[128 = 0]
[10] 116, 105, 121, 138, 159, 165, 128, 131, 125, 130, 110, 106, 142, 136, 162, 126, 143, 135, 115, 117, 118, 150, 139, 137, 109, 135, 122, 145, 117, 138, 126, 174
[11] 124, 108, 119, 128, 152, 164, 106, 174, 150, 96, 92, 151, 137, 107, 144, 121, 123, 114, 109, 189, 104, 73, 107, 140, 147, 110, 137, 118, 158, 132, 116, 126
[11] 106, 118, 93, 104, 143, 145, 158, 110, 167, 144, 116, 170, 98, 87, 62, 135, 153, 159, 157, 152, 71, 98, 145, 126, 163, 148, 156, 121, 160, 112, 97, 155
[6] 97, 144, 87, 126, 165, 146, 83, 128, 107, 91, 117, 122, 153, 125, 124, 124, 109, 121, 100, 84, 205, 151, 80, 143, 116, 100, 79, 113, 109, 145, 180, 94
[15] 139, 125, 150, 142, 123, 136, 143, 119, 136, 154, 130, 120, 123, 138, 130, 130, 134, 129, 134, 133, 104, 137, 149, 120, 130, 138, 136, 139, 104, 131, 121, 146
[10] 105, 134, 101, 129, 162, 168, 146, 106, 132, 139, 117, 118, 119, 124, 113, 147, 156, 138, 123, 113, 132, 172, 145, 140, 114, 158, 90, 148, 83, 142, 171, 150
[15] 117, 115, 122, 90, 146, 107, 181, 147, 143, 146, 158, 154, 102, 135, 127, 151, 156, 126, 131, 146, 90, 118, 135, 153, 121, 170, 107, 161, 155, 105, 136, 168
[11] 147, 141, 143, 143, 103, 125, 109, 140, 107, 105, 121, 110, 141, 139, 163, 126, 121, 108, 113, 143, 160, 129, 132, 126, 109, 119, 124, 126, 122, 134, 145, 94
[6] 89, 146, 68, 124, 173, 187, 107, 124, 129, 120, 107, 169, 148, 124, 94, 120, 140, 121, 97, 122, 192, 90, 111, 149, 119, 100, 114, 128, 136, 111, 171, 119
[15] 113, 119, 92, 134, 128, 143, 79, 116, 99, 84, 97, 106, 161, 112, 150, 104, 121, 148, 124, 94, 171, 133, 121, 121, 112, 94, 158, 101, 169, 132, 98, 122
[15] 103, 102, 119, 106, 187, 123, 118, 171, 135, 108, 136, 131, 135, 132, 152, 133, 110, 118, 105, 114, 121, 137, 68, 157, 133, 124, 75, 133, 128, 144, 146, 151
[15] 117, 157, 101, 131, 134, 157, 114, 122, 132, 104, 106, 138, 122, 105, 97, 141, 132, 120, 119, 149, 160, 132, 122, 133, 133, 131, 97, 117, 99, 142, 179, 79
[15] 114, 142, 93, 106, 125, 123, 127, 128, 122, 103, 126, 147, 122, 112, 111, 136, 139, 129, 127, 136, 156, 114, 124, 138, 121, 133, 121, 122, 160, 115, 146, 103
[10] 109, 127, 91, 110, 146, 154, 147, 126, 138, 110, 108, 134, 111, 102, 116, 149, 160, 139, 131, 154, 113, 137, 146, 142, 123, 162, 110, 137, 136, 131, 148, 136
[15] 133, 104, 116, 141, 116, 156, 100, 133, 122, 89, 81, 107, 144, 101, 163, 112, 134, 145, 133, 154, 109, 116, 148, 117, 126, 116, 176, 109, 170, 137, 78, 137
[15] 151, 112, 162, 141, 109, 111, 109, 148, 130, 121, 124, 119, 137, 129, 153, 112, 102, 122, 131, 142, 105, 109, 116, 114, 145, 105, 156, 112, 141, 135, 88, 123
[10] 115, 141, 118, 87, 137, 85, 167, 134, 139, 138, 169, 157, 95, 127, 92, 155, 136, 123, 137, 127, 121, 133, 111, 147, 134, 161, 84, 141, 132, 114, 163, 121
[11] 122, 141, 114, 108, 122, 101, 129, 131, 120, 105, 139, 130, 118, 118, 119, 141, 125, 127, 131, 123, 147, 141, 112, 135, 125, 138, 103, 122, 137, 129, 150, 99
[8] 115, 141, 133, 124, 150, 124, 151, 107, 153, 188, 161, 165, 115, 143, 63, 127, 120, 129, 135, 97, 122, 117, 112, 126, 154, 121, 117, 135, 94, 114, 140, 143
[11] 133, 139, 124, 144, 130, 162, 96, 150, 133, 97, 95, 136, 139, 114, 133, 125, 118, 107, 108, 173, 147, 100, 114, 131, 137, 108, 122, 113, 118, 141, 150, 86
[6] 121, 156, 91, 117, 108, 148, 141, 112, 126, 124, 119, 164, 121, 117, 96, 134, 161, 126, 127, 161, 161, 85, 162, 133, 113, 135, 148, 133, 163, 95, 147, 104
[8] 125, 112, 129, 101, 136, 90, 128, 164, 125, 90, 138, 119, 119, 117, 157, 142, 117, 123, 127, 138, 110, 141, 95, 144, 130, 143, 97, 124, 152, 140, 130, 122
[10] 72, 114, 60, 132, 199, 185, 88, 95, 107, 96, 90, 84, 157, 110, 133, 124, 134, 164, 114, 40, 174, 211, 106, 140, 105, 121, 85, 119, 94, 166, 153, 160
[8] 148, 122, 152, 127, 96, 85, 134, 126, 101, 115, 143, 84, 127, 139, 174, 134, 127, 132, 139, 110, 126, 173, 142, 122, 104, 147, 126, 133, 132, 137, 116, 129
[11] 106, 102, 115, 93, 163, 105, 151, 146, 142, 132, 149, 144, 115, 125, 125, 137, 131, 138, 133, 114, 93, 128, 103, 147, 136, 144, 110, 138, 156, 120, 116, 170
[6] 101, 162, 53, 110, 115, 152, 114, 91, 125, 79, 91, 144, 112, 68, 66, 142, 153, 153, 144, 142, 168, 131, 144, 125, 131, 140, 128, 99, 152, 128, 155, 69
[8] 156, 135, 144, 162, 71, 134, 107, 89, 117, 122, 98, 93, 133, 109, 128, 112, 126, 151, 156, 130, 120, 144, 173, 88, 133, 119, 188, 101, 123, 141, 81, 107
[11] 108, 110, 116, 145, 186, 193, 90, 155, 164, 122, 87, 155, 146, 109, 109, 109, 105, 121, 106, 152, 110, 85, 85, 133, 169, 86, 127, 108, 110, 147, 123, 136
[6] 176, 117, 221, 174, 100, 91, 115, 140, 99, 165, 162, 71, 158, 198, 208, 108, 89, 100, 113, 87, 134, 166, 123, 111, 107, 104, 129, 144, 72, 145, 113, 144
[8] 138, 137, 139, 141, 97, 113, 125, 85, 141, 147, 126, 120, 112, 103, 77, 121, 115, 157, 167, 108, 101, 146, 141, 93, 163, 124, 163, 99, 109, 139, 90, 113
[10] 131, 106, 125, 128, 133, 151, 135, 149, 125, 107, 105, 112, 131, 124, 176, 134, 151, 127, 119, 163, 104, 128, 152, 139, 108, 148, 133, 144, 148, 132, 119, 155
[11] 137, 104, 148, 122, 127, 122, 169, 136, 131, 158, 144, 125, 121, 151, 160, 133, 154, 130, 132, 139, 85, 123, 162, 135, 110, 155, 146, 162, 148, 109, 102, 187
[11] 140, 122, 136, 127, 111, 125, 142, 136, 125, 127, 126, 126, 125, 132, 150, 131, 143, 125, 130, 154, 113, 115, 153, 129, 116, 141, 146, 139, 150, 117, 115, 138
[6] 125, 138, 103, 153, 109, 162, 91, 91, 112, 114, 92, 115, 150, 111, 115, 105, 129, 148, 134, 109, 164, 126, 150, 106, 123, 98, 173, 102, 136, 130, 105, 111
[8] 134, 129, 142, 133, 126, 123, 120, 132, 150, 140, 129, 150, 122, 118, 97, 119, 107, 126, 136, 141, 107, 99, 109, 117, 164, 109, 143, 110, 124, 129, 110, 115
[6] 133, 157, 115, 172, 108, 180, 88, 88, 103, 135, 99, 118, 164, 141, 121, 101, 129, 127, 113, 104, 202, 119, 156, 108, 106, 85, 164, 117, 106, 122, 137, 101
[6] 118, 123, 137, 142, 174, 181, 150, 133, 168, 178, 123, 159, 121, 139, 97, 132, 137, 117, 114, 150, 93, 106, 129, 137, 150, 131, 113, 150, 78, 129, 149, 165
[8] 153, 118, 162, 137, 98, 90, 120, 136, 103, 113, 138, 84, 135, 142, 182, 126, 115, 126, 133, 115, 124, 162, 132, 119, 111, 132, 132, 127, 129, 141, 109, 125
[8] 151, 135, 158, 141, 95, 110, 121, 118, 155, 148, 128, 149, 114, 109, 80, 114, 101, 133, 156, 149, 90, 94, 123, 97, 180, 106, 172, 96, 125, 129, 85, 100
[10] 133, 130, 147, 143, 134, 151, 148, 115, 157, 186, 135, 160, 122, 141, 88, 119, 131, 126, 133, 138, 99, 92, 144, 118, 152, 119, 155, 137, 107, 112, 113, 153
[6] 125, 104, 135, 129, 141, 124, 120, 132, 137, 125, 121, 114, 129, 117, 135, 122, 115, 142, 138, 116, 93, 143, 114, 122, 145, 124, 135, 117, 128, 144, 96, 150
[8] 123, 137, 134, 136, 134, 129, 131, 100, 149, 167, 138, 146, 120, 125, 71, 120, 114, 140, 144, 103, 116, 126, 120, 112, 161, 114, 138, 116, 98, 128, 118, 130
[10] 117, 110, 125, 112, 150, 113, 134, 146, 115, 116, 140, 111, 133, 140, 165, 135, 130, 127, 118, 107, 128, 154, 113, 146, 108, 141, 99, 143, 136, 133, 136, 154
[10] 112, 117, 115, 90, 144, 85, 138, 148, 130, 118, 157, 148, 118, 125, 121, 134, 120, 131, 132, 113, 122, 120, 92, 144, 135, 132, 110, 127, 167, 116, 123, 136
[15] 134, 148, 135, 170, 113, 137, 60, 98, 100, 117, 112, 96, 167, 135, 126, 95, 84, 130, 121, 67, 198, 151, 103, 100, 130, 67, 142, 90, 90, 151, 125, 83
130, 105, 116, 121, 110, 109, 93, 142, 109, 86, 112, 119, 151, 114, 163, 103, 114, 141, 132, 124, 135, 101, 117, 120, 124, 97, 176, 102, 203, 119, 69, 126 -> [15]
133, 107, 157, 119, 156, 103, 102, 195, 146, 98, 134, 138, 131, 125, 154, 127, 81, 99, 109, 156, 103, 105, 53, 142, 162, 105, 91, 112, 127, 151, 131, 109 -> [15]
136, 140, 123, 125, 108, 135, 142, 127, 132, 121, 119, 137, 115, 117, 122, 139, 147, 124, 132, 166, 123, 114, 153, 128, 124, 146, 135, 132, 137, 121, 138, 111 -> [11]
125, 138, 125, 112, 132, 119, 150, 135, 139, 128, 138, 140, 106, 121, 111, 149, 137, 121, 130, 148, 116, 134, 126, 139, 133, 154, 97, 137, 116, 130, 158, 117 -> [6]
123, 108, 127, 104, 135, 92, 130, 151, 124, 108, 142, 125, 125, 124, 150, 131, 119, 131, 131, 121, 112, 132, 104, 138, 128, 133, 119, 125, 163, 128, 111, 139 -> [6]
139, 119, 154, 130, 122, 96, 129, 138, 108, 128, 150, 97, 136, 154, 172, 129, 117, 121, 123, 101, 133, 161, 120, 131, 108, 133, 111, 139, 118, 136, 129, 139 -> [8]
117, 120, 124, 78, 151, 95, 181, 175, 148, 136, 168, 176, 99, 138, 128, 156, 147, 105, 118, 171, 98, 90, 111, 166, 126, 165, 89, 162, 166, 98, 156, 148 -> [6]
125, 123, 129, 79, 122, 57, 152, 160, 139, 123, 173, 169, 104, 124, 110, 138, 116, 121, 140, 140, 108, 90, 92, 142, 147, 136, 119, 125, 188, 101, 116, 119 -> [10]
116, 130, 93, 94, 121, 114, 156, 128, 115, 98, 130, 124, 108, 111, 139, 155, 165, 138, 135, 143, 130, 148, 152, 146, 100, 174, 109, 143, 164, 119, 148, 129 -> [8]
146, 141, 154, 145, 109, 119, 117, 125, 130, 138, 133, 126, 130, 135, 119, 122, 108, 118, 130, 130, 134, 124, 122, 114, 141, 113, 133, 117, 103, 135, 129, 102 -> [15]
117, 136, 110, 129, 131, 142, 132, 100, 136, 140, 121, 135, 120, 114, 91, 129, 137, 145, 141, 116, 127, 135, 140, 120, 138, 132, 136, 122, 118, 127, 127, 129 -> [8]
137, 137, 123, 131, 100, 120, 108, 124, 118, 107, 118, 130, 134, 116, 125, 118, 121, 130, 134, 137, 147, 109, 130, 117, 130, 111, 155, 108, 155, 122, 112, 97 -> [15]
114, 118, 114, 131, 151, 158, 130, 121, 141, 140, 115, 137, 131, 122, 115, 123, 137, 139, 128, 125, 114, 121, 133, 129, 135, 125, 137, 130, 127, 127, 118, 155 -> [10]
148, 117, 130, 124, 85, 105, 111, 141, 112, 67, 101, 93, 123, 95, 171, 133, 129, 138, 144, 164, 108, 142, 143, 117, 123, 142, 150, 106, 168, 145, 96, 99 -> [8]
139, 107, 148, 165, 119, 137, 84, 106, 117, 123, 102, 78, 155, 122, 151, 98, 99, 152, 141, 83, 118, 164, 126, 96, 139, 94, 167, 98, 109, 159, 72, 141 -> [6]
127, 142, 129, 145, 138, 167, 135, 120, 137, 158, 124, 148, 133, 144, 110, 125, 139, 115, 113, 140, 142, 106, 143, 130, 125, 121, 129, 143, 100, 118, 152, 132 -> [6]
129, 116, 150, 149, 162, 160, 122, 150, 135, 146, 124, 123, 145, 155, 156, 122, 120, 107, 101, 130, 125, 126, 114, 138, 125, 116, 108, 146, 90, 139, 145, 154 -> [11]
145, 104, 162, 117, 111, 69, 133, 146, 122, 114, 148, 95, 118, 127, 165, 134, 109, 135, 146, 117, 86, 164, 113, 122, 135, 144, 122, 122, 137, 146, 96, 137 -> [6]
146, 148, 145, 110, 101, 100, 158, 148, 149, 133, 147, 165, 95, 120, 100, 148, 132, 107, 136, 190, 104, 90, 132, 132, 148, 150, 120, 132, 136, 113, 147, 91 -> [15]
146, 140, 128, 140, 80, 124, 125, 94, 121, 118, 109, 108, 118, 103, 115, 128, 137, 149, 157, 137, 120, 143, 168, 101, 131, 138, 167, 109, 133, 133, 102, 103 -> [6]
130, 138, 144, 163, 143, 165, 118, 106, 132, 153, 116, 105, 135, 139, 119, 127, 121, 126, 121, 106, 135, 167, 133, 118, 132, 123, 108, 131, 49, 156, 155, 129 -> [15]
103, 94, 123, 132, 190, 154, 108, 141, 152, 130, 113, 123, 138, 117, 125, 118, 105, 140, 122, 100, 93, 144, 83, 133, 158, 110, 109, 117, 103, 157, 111, 169 -> [6]
130, 140, 110, 132, 106, 150, 134, 108, 129, 134, 113, 147, 127, 119, 107, 122, 151, 135, 135, 150, 137, 94, 166, 120, 122, 126, 169, 127, 155, 105, 115, 123 -> [6]

(43) 160, 91, 136, 143, 144, 162, 146, 135, 169, 161, 138, 112, 158, 130, 98, 147, 89, 116, 127, 119, 138, 94, 157, 147, 128, 130, 114, 167, 143, 115, 102, 141
(52) 103, 159, 121, 111, 108, 96, 100, 139, 113, 125, 130, 141, 113, 110, 144, 114, 161, 144, 118, 139, 117, 152, 121, 142, 115, 148, 134, 119, 120, 157, 120, 122
(45) 139, 143, 133, 114, 148, 148, 126, 166, 148, 141, 118, 127, 118, 145, 148, 123, 102, 127, 113, 125, 118, 131, 163, 148, 141, 147, 125, 156, 131, 156, 141, 130
(43) 151, 125, 125, 121, 128, 141, 135, 128, 127, 101, 120, 104, 125, 127, 127, 70, 166, 143, 138, 126, 150, 130, 97, 104, 136, 91, 122, 99, 170, 139, 137, 104
(50) 146, 128, 103, 139, 153, 115, 152, 148, 113, 121, 137, 112, 129, 131, 133, 157, 133, 92, 138, 86, 83, 140, 133, 106, 148, 102, 129, 145, 123, 103, 167, 100
(50) 130, 105, 124, 140, 129, 152, 132, 123, 150, 136, 148, 90, 140, 140, 94, 133, 145, 118, 133, 125, 113, 109, 120, 144, 121, 129, 150, 142, 158, 114, 88, 127
(50) 97, 111, 148, 138, 144, 140, 109, 170, 92, 162, 127, 143, 136, 166, 93, 154, 78, 152, 86, 141, 101, 99, 159, 167, 135, 176, 146, 140, 103, 139, 89, 131
(43) 152, 156, 107, 134, 127, 142, 130, 127, 159, 139, 120, 116, 124, 92, 133, 91, 160, 158, 133, 101, 124, 135, 105, 112, 141, 101, 128, 110, 160, 151, 136, 105
(45) 141, 138, 145, 108, 125, 111, 135, 143, 126, 117, 122, 144, 122, 128, 155, 114, 110, 122, 123, 141, 151, 140, 143, 125, 131, 125, 111, 132, 123, 134, 153, 133
(52) 153, 123, 110, 119, 154, 139, 133, 147, 141, 121, 120, 121, 128, 132, 150, 137, 126, 98, 139, 108, 121, 139, 156, 126, 133, 124, 102, 162, 125, 142, 162, 123
(52) 127, 85, 163, 154, 129, 180, 153, 61, 146, 130, 111, 140, 141, 158, 104, 146, 61, 135, 142, 152, 185, 83, 118, 107, 132, 117, 129, 105, 119, 80, 117, 174
(45) 104, 111, 132, 148, 153, 157, 114, 137, 83, 142, 101, 152, 130, 157, 106, 141, 89, 164, 107, 125, 119, 103, 134, 124, 146, 144, 128, 106, 97, 139, 126, 125
(50) 113, 119, 138, 131, 102, 84, 107, 137, 82, 142, 133, 159, 149, 94, 100, 115, 135, 167, 106, 144, 145, 120, 116, 136, 112, 134, 112, 99, 112, 137, 95, 118
(45) 154, 168, 135, 96, 134, 125, 145, 158, 181, 123, 134, 115, 104, 135, 182, 120, 117, 92, 130, 127, 121, 158, 162, 142, 137, 134, 132, 172, 145, 141, 163, 136
(43) 125, 152, 112, 134, 118, 141, 125, 82, 191, 152, 125, 143, 122, 95, 153, 167, 118, 116, 149, 119, 129, 139, 140, 135, 114, 145, 124, 153, 107, 128, 134, 165
(43) 108, 170, 90, 126, 106, 111, 105, 72, 150, 121, 114, 154, 107, 76, 169, 143, 171, 129, 158, 116, 127, 166, 107, 110, 109, 131, 117, 115, 99, 145, 156, 143
(45) 132, 162, 131, 115, 138, 137, 116, 174, 148, 156, 120, 134, 116, 127, 145, 113, 111, 151, 101, 123, 109, 135, 157, 156, 141, 154, 133, 148, 133, 171, 128, 122
(43) 119, 94, 132, 146, 141, 118, 122, 170, 92, 161, 146, 129, 157, 139, 80, 164, 101, 130, 99, 120, 95, 100, 153, 158, 128, 151, 131, 151, 112, 119, 88, 115
(45) 118, 123, 113, 147, 116, 125, 146, 73, 136, 107, 143, 108, 125, 126, 122, 154, 156, 99, 161, 117, 116, 133, 91, 100, 123, 102, 152, 114, 131, 78, 132, 133
(50) 96, 118, 136, 124, 122, 159, 112, 96, 147, 119, 130, 115, 116, 162, 125, 141, 132, 117, 137, 156, 133, 121, 127, 150, 109, 161, 152, 136, 128, 127, 98, 161
(52) 104, 130, 100, 122, 134, 115, 95, 124, 94, 115, 111, 151, 120, 118, 144, 142, 155, 128, 135, 123, 118, 148, 131, 125, 114, 146, 104, 125, 91, 158, 146, 125
(50) 108, 129, 136, 121, 91, 92, 116, 114, 116, 119, 151, 122, 132, 110, 112, 112, 169, 135, 127, 152, 136, 133, 99, 138, 103, 131, 144, 108, 141, 119, 88, 127
(50) 139, 137, 131, 126, 102, 82, 136, 147, 116, 130, 156, 114, 140, 96, 110, 102, 163, 137, 119, 126, 121, 134, 104, 128, 124, 106, 138, 113, 156, 116, 106, 99
(45) 138, 132, 129, 113, 111, 106, 115, 149, 139, 137, 141, 124, 138, 100, 124, 102, 153, 137, 119, 137, 139, 133, 132, 150, 111, 135, 116, 138, 147, 151, 103, 121
(52) 127, 156, 105, 110, 118, 108, 109, 137, 148, 129, 135, 126, 118, 99, 154, 125, 168, 118, 134, 121, 112, 158, 135, 144, 112, 142, 121, 149, 129, 158, 132, 124
(52) 127, 151, 125, 110, 131, 137, 116, 127, 162, 135, 116, 143, 113, 124, 166, 139, 113, 117, 131, 134, 133, 145, 159, 145, 121, 156, 115, 157, 111, 155, 145, 153
(43) 116, 121, 127, 137, 123, 143, 121, 136, 128, 134, 145, 94, 131, 141, 92, 111, 158, 145, 119, 130, 106, 113, 106, 144, 126, 132, 162, 119, 162, 129, 81, 113
(50) 147, 62, 105, 165, 154, 191, 123, 98, 147, 155, 116, 118, 168, 120, 75, 150, 118, 137, 145, 106, 145, 82, 133, 128, 119, 124, 94, 141, 130, 129, 96, 137
(45) 141, 106, 139, 118, 124, 114, 144, 111, 120, 98, 130, 129, 133, 135, 139, 128, 125, 97, 146, 141, 161, 132, 127, 111, 120, 109, 107, 129, 125, 104, 148, 138
(43) 149, 120, 121, 128, 135, 127, 136, 109, 150, 135, 115, 157, 139, 104, 152, 159, 95, 105, 145, 119, 155, 133, 157, 119, 121, 126, 84, 153, 96, 124, 162, 152
(52) 136, 134, 156, 104, 115, 127, 134, 120, 137, 102, 119, 133, 116, 139, 153, 89, 122, 130, 131, 160, 175, 135, 124, 121, 125, 121, 120, 114, 142, 133, 140, 143
(45) 158, 146, 102, 143, 98, 118, 155, 72, 195, 130, 155, 95, 135, 68, 127, 125, 183, 110, 168, 101, 129, 141, 85, 104, 117, 81, 140, 124, 169, 93, 123, 125
(52) 127, 115, 131, 130, 135, 142, 129, 112, 125, 121, 116, 137, 129, 138, 131, 134, 112, 125, 135, 133, 145, 122, 131, 119, 128, 127, 116, 124, 116, 124, 138, 140
(52) 121, 132, 121, 153, 132, 160, 130, 102, 184, 177, 133, 132, 135, 118, 117, 185, 89, 123, 130, 113, 106, 111, 150, 151, 125, 156, 144, 162, 110, 115, 105, 160
(43) 136, 163, 107, 123, 126, 107, 122, 132, 114, 120, 110, 146, 115, 92, 155, 101, 156, 151, 131, 107, 126, 154, 110, 99, 139, 104, 112, 100, 123, 153, 168, 103
(50) 121, 137, 133, 120, 118, 130, 132, 120, 147, 116, 143, 104, 116, 142, 133, 123, 147, 113, 135, 139, 120, 135, 119, 136, 123, 132, 155, 133, 148, 119, 116, 134
90, 108, 141, 142, 130, 115, 114, 130, 40, 113, 112, 154, 129, 154, 100, 123, 118, 165, 108, 143, 129, 112, 103, 109, 138, 127, 135, 73, 100, 121, 123, 112 -> (52)
138, 125, 129, 128, 135, 137, 137, 125, 136, 125, 124, 127, 128, 133, 134, 130, 117, 120, 134, 125, 134, 127, 133, 121, 133, 121, 122, 133, 129, 123, 141, 132 -> (45)
129, 113, 109, 136, 128, 141, 138, 101, 156, 115, 151, 88, 129, 138, 119, 151, 162, 86, 156, 117, 107, 130, 116, 130, 116, 121, 148, 150, 148, 101, 115, 133 -> (45)
121, 122, 132, 101, 146, 142, 110, 117, 108, 92, 85, 166, 109, 153, 179, 122, 105, 117, 140, 151, 173, 145, 154, 115, 124, 144, 81, 128, 88, 161, 183, 154 -> (52)
129, 106, 129, 143, 163, 195, 141, 145, 168, 145, 143, 74, 127, 191, 100, 156, 106, 101, 126, 116, 83, 99, 151, 159, 143, 150, 172, 174, 158, 114, 97, 135 -> (50)
123, 140, 156, 127, 125, 160, 142, 129, 173, 142, 141, 102, 116, 164, 123, 127, 101, 125, 118, 145, 120, 114, 135, 153, 136, 146, 174, 143, 155, 114, 100, 149 -> (43)
82, 134, 130, 123, 135, 118, 118, 133, 97, 112, 136, 129, 105, 177, 140, 173, 121, 97, 124, 139, 85, 141, 141, 142, 127, 163, 162, 142, 95, 113, 132, 139 -> (50)
119, 126, 147, 111, 122, 113, 122, 135, 85, 96, 114, 142, 118, 145, 139, 92, 133, 143, 121, 154, 157, 134, 115, 113, 130, 121, 120, 94, 126, 137, 143, 122 -> (52)
110, 168, 132, 119, 129, 118, 141, 124, 132, 111, 129, 129, 93, 155, 168, 149, 117, 102, 132, 128, 99, 155, 130, 119, 143, 133, 162, 132, 113, 110, 165, 137 -> (45)
162, 91, 131, 130, 145, 134, 142, 142, 119, 126, 123, 129, 152, 126, 116, 122, 110, 119, 131, 121, 155, 113, 143, 118, 131, 107, 89, 138, 132, 124, 139, 121 -> (43)
132, 119, 128, 137, 122, 165, 130, 112, 169, 135, 141, 87, 132, 136, 102, 110, 151, 135, 135, 131, 126, 110, 109, 142, 123, 126, 156, 129, 173, 125, 85, 131 -> (43)
118, 122, 118, 145, 105, 109, 138, 78, 121, 113, 141, 122, 133, 108, 114, 139, 160, 120, 152, 124, 130, 131, 86, 101, 117, 101, 141, 100, 129, 88, 122, 128 -> (45)
161, 108, 114, 115, 149, 147, 138, 119, 146, 100, 113, 121, 129, 133, 156, 124, 132, 90, 157, 119, 155, 138, 145, 110, 126, 110, 86, 151, 131, 135, 171, 135 -> (52)
132, 97, 126, 125, 127, 128, 126, 124, 126, 116, 140, 112, 141, 134, 113, 129, 146, 107, 138, 136, 138, 122, 129, 136, 111, 128, 117, 141, 138, 122, 110, 130 -> (45)
129, 149, 153, 108, 93, 109, 113, 119, 135, 132, 116, 158, 127, 92, 140, 75, 130, 175, 115, 163, 185, 132, 115, 131, 114, 130, 110, 95, 135, 158, 114, 139 -> (50)
141, 158, 126, 127, 131, 127, 136, 130, 153, 146, 117, 148, 120, 108, 155, 137, 102, 132, 126, 115, 127, 139, 144, 123, 140, 128, 120, 137, 114, 135, 157, 135 -> (43)
85, 147, 152, 113, 122, 114, 113, 150, 104, 125, 135, 135, 105, 169, 137, 141, 110, 127, 103, 157, 104, 135, 142, 157, 127, 170, 166, 132, 110, 130, 113, 140 -> (50)
119, 119, 139, 128, 136, 168, 117, 118, 147, 138, 113, 133, 125, 150, 125, 129, 102, 140, 124, 144, 144, 111, 143, 144, 125, 153, 128, 135, 124, 144, 113, 152 -> (50)
108, 166, 139, 130, 134, 122, 140, 120, 109, 120, 109, 157, 98, 149, 162, 144, 91, 134, 122, 126, 114, 143, 125, 102, 156, 126, 151, 103, 95, 113, 176, 134 -> (45)
147, 113, 127, 140, 130, 148, 146, 143, 162, 142, 161, 72, 142, 137, 89, 119, 149, 117, 127, 116, 102, 109, 118, 146, 131, 116, 161, 147, 183, 109, 84, 112 -> (50)
